Below are the code and all the weights of a small trained network. Each question names an input and a target symbol and asks about switching units off, where a switched-off unit gives its printed mean instead of its output.

import numpy as np


def w(rows, s, z=0):
    codes = np.array(rows[::2]) - 128.0
    scale = np.full(codes.shape[1], s)
    scale[-1] = z or s
    return codes * scale


def f(y):
    return y / 2 * (1 + np.tanh(0.7978845608 * (y + 0.044715 * y**3)))


def softmax(a):
    e = np.exp(a - a.max(-1, keepdims=True))
    return e / e.sum(-1, keepdims=True)


def log_softmax(a):
    a = a - a.max(-1, keepdims=True)
    return a - np.log(np.exp(a).sum(-1, keepdims=True))


def net(x, mask):
    ids = ['ΓΔΘΠΣΩβηλμτφψ'.index(c) for c in x.split()]
    T = len(ids)
    res = E[ids] + P[:T]
    u = 0
    for l in range(2):
        q, k, v = (res @ M[l].T for M in (Q, K, V))
        z = softmax(np.where(np.tri(T) > 0, q @ k.T / 4**0.5, -1e9)) @ v
        res = res + np.where(mask[u], z, O[l][:, -1]) @ O[l][:, :-1]
        u += 1
        y = f(res @ A[l][:, :-1].T + A[l][:, -1])
        res = res + np.where(mask[u : u + 12], y, B[l][:, -1]) @ B[l][:, :-1]
        u += 12
    return log_softmax(res[-1] @ U[:, :-1].T + U[:, -1])


Q, K, V, O, A, B = {}, {}, {}, {}, {}, {}
E = w([
[144,164,61],'Γ',
[164,36,60],'Δ',
[170,129,108],'Θ',
[103,158,142],'Π',
[177,81,124],'Σ',
[127,202,200],'Ω',
[49,81,253],'β',
[112,217,173],'η',
[133,29,164],'λ',
[48,217,157],'μ',
[107,72,85],'τ',
[81,197,202],'φ',
[158,146,78],'ψ',
],0.013)
P = w([
[253,190,210],'0',
[56,141,3],'1',
[55,132,31],'2',
[50,148,20],'3',
[37,111,142],'4',
[31,112,134],'5',
[45,121,127],'6',
[43,118,138],'7',
[46,124,129],'8',
[51,115,137],'9',
],0.0058)
Q[0] = w([
[141,160,174],'0.h1',
[83,138,99],'0.h1',
[252,121,59],'0.h1',
[72,73,164],'0.h1',
],0.011)
K[0] = w([
[91,142,45],'0.h1',
[157,174,147],'0.h1',
[255,55,74],'0.h1',
[75,164,163],'0.h1',
],0.0099)
V[0] = w([
[2,125,128],'0.h1',
[209,85,119],'0.h1',
[55,198,106],'0.h1',
[95,96,163],'0.h1',
],0.0091)
O[0] = w([
[60,101,3,242],'0.h1',
[202,117,194,10],'0.h1',
[88,162,68,251],'0.h1',
[84,120,142,143],'0.h1',
],0.0075,0.0033)
A[0] = w([
[212,99,79,190],'0.n1',
[127,123,51,37],'0.n2',
[109,132,107,127],'0.n3',
[67,149,219,161],'0.n4',
[165,32,54,45],'0.n5',
[167,73,137,138],'0.n6',
[89,100,177,192],'0.n7',
[67,143,70,241],'0.n8',
[129,239,128,182],'0.n9',
[84,88,178,186],'0.n10',
[142,115,208,4],'0.n11',
[255,212,113,191],'0.n12',
],0.0099,0.0041)
B[0] = w([
[78,182,208,148],'0.n1',
[143,148,169,154],'0.n2',
[168,138,124,151],'0.n3',
[151,208,70,141],'0.n4',
[34,224,110,145],'0.n5',
[141,207,145,135],'0.n6',
[213,144,60,143],'0.n7',
[201,104,125,248],'0.n8',
[54,92,172,165],'0.n9',
[185,166,58,145],'0.n10',
[220,237,144,128],'0.n11',
[79,70,254,151],'0.n12',
],0.0078,0.013)
Q[1] = w([
[174,5,134],'1.h1',
[87,130,73],'1.h1',
[61,163,172],'1.h1',
[54,193,194],'1.h1',
],0.011)
K[1] = w([
[64,71,4],'1.h1',
[122,176,122],'1.h1',
[110,223,176],'1.h1',
[155,145,194],'1.h1',
],0.012)
V[1] = w([
[41,85,106],'1.h1',
[174,198,88],'1.h1',
[254,156,128],'1.h1',
[161,195,33],'1.h1',
],0.011)
O[1] = w([
[78,163,167,25],'1.h1',
[255,208,72,117],'1.h1',
[210,89,46,186],'1.h1',
[191,215,107,2],'1.h1',
],0.0087,0.0066)
A[1] = w([
[133,58,137,70],'1.n1',
[119,86,2,218],'1.n2',
[198,83,65,133],'1.n3',
[57,192,164,186],'1.n4',
[193,79,86,104],'1.n5',
[56,120,89,138],'1.n6',
[158,179,70,1],'1.n7',
[155,216,240,203],'1.n8',
[233,196,111,120],'1.n9',
[89,97,222,135],'1.n10',
[17,113,223,136],'1.n11',
[112,229,85,89],'1.n12',
],0.0075,0.008)
B[1] = w([
[68,158,136,169],'1.n1',
[189,125,162,251],'1.n2',
[103,186,183,200],'1.n3',
[90,157,220,179],'1.n4',
[99,179,161,181],'1.n5',
[129,125,190,175],'1.n6',
[61,22,105,151],'1.n7',
[112,1,106,160],'1.n8',
[71,71,93,191],'1.n9',
[155,147,76,184],'1.n10',
[154,173,51,217],'1.n11',
[74,182,137,167],'1.n12',
],0.0097,0.015)
U = w([
[64,121,123,64],'Γ',
[136,110,172,156],'Δ',
[89,62,154,2],'Θ',
[116,108,102,193],'Π',
[191,208,119,253],'Σ',
[136,46,91,128],'Ω',
[147,179,9,109],'β',
[79,159,110,121],'η',
[196,98,53,147],'λ',
[95,234,159,68],'μ',
[141,100,108,218],'τ',
[116,189,135,166],'φ',
[108,60,53,19],'ψ',
],0.011,0.0048)

Each question gives the input, a string of symbols that net reads in full, and the target symbol t.
The units are the heads (4 rows each of Q, K, V and O) and the neurons (one row each of A and B). Each row of codes is followed by its name. A weight is (code - 128) times the scale printed after its matrix; where a second scale follows, it is the last column's (O, A, B and U).
mask holds one flag per unit, layer by layer, with each layer's heads first. A switched-off unit (its flag False) gives its mean, the last column of its rows in O or B, instead of its output. The means were averaged over made-up inputs and are rounded, as every weight is.
A unit's drop is (log p(t) with every unit on - log p(t) with that unit switched off) / (log p(t) with every unit on - log p(t) with every unit switched off).
The circuit of an input: a set's keep is (log p(t) with only the set's units on - log p(t) with every unit switched off) / (log p(t) with every unit on - log p(t) with every unit switched off). Starting from the 12 units with the biggest drops (on a tie, the unit counted first), units are removed one at a time, each time the one whose removal leaves the highest keep (on an exact tie, the one counted first), for as long as the keep stays at least 0.8.
units of the circuit, in order: the units of the circuit, biggest drop first
unit that matters most: the unit with the biggest drop
top k neurons: the k neurons with the biggest drops, biggest first
drop when u is switched off: that unit's drop, to one decimal
input Δ Γ φ Γ, target Θ: top 4 neurons : [0.n12; 0.n11; 0.n1; 0.n8]
input τ λ η Ω Σ φ φ β λ, target β: unit that matters most : 1.h1
input β τ φ τ Ω, target β: top 3 neurons : [1.n9; 0.n4; 1.n7]
input Σ β Θ Σ, target Δ: top 4 neurons : [0.n11; 0.n1; 0.n12; 0.n8]
input λ μ Γ Σ, target Σ: top 3 neurons : [0.n8; 0.n1; 0.n6]
input Θ β Γ β Ω, target Θ: top 2 neurons : [0.n12; 0.n11]
input Γ μ Σ, target η: top 2 neurons : [0.n12; 1.n11]
input Δ Σ ψ, target Θ: units of the circuit, in order : [0.n12; 0.h1; 1.h1]
input ψ Σ λ μ μ φ, target ψ: units of the circuit, in order : [0.h1; 0.n12; 1.h1]
input Σ φ ψ η μ Θ λ φ Σ μ, target Σ: top 2 neurons : [0.n11; 1.n3]
input Γ Γ μ μ, target Γ: top 2 neurons : [0.n12; 0.n9]
input μ Σ ψ Γ μ Ω Π η μ λ, target μ: top 2 neurons : [0.n5; 0.n9]
input Σ φ Σ μ β Π, target β: top 3 neurons : [0.n8; 0.n12; 0.n10]
input Θ λ Γ Π μ τ, target μ: top 3 neurons : [0.n8; 0.n5; 1.n12]
input μ τ Σ λ Σ Π Ω Γ Θ Δ, target μ: top 2 neurons : [0.n5; 0.n8]
input Σ η Δ Γ, target Δ: unit that matters most : 0.n11
input Θ Γ Σ τ λ μ, target Θ: drop when 1.h1 is switched off : 0.9
input Σ Δ ψ φ Σ λ τ μ Δ, target Σ: drop when 0.n4 is switched off : 0.1
input Σ Ω Γ Σ Ω Γ Θ Γ Π Ω, target Σ: drop when 0.n11 is switched off : 4.1
input Δ Σ Π β, target β: unit that matters most : 1.h1
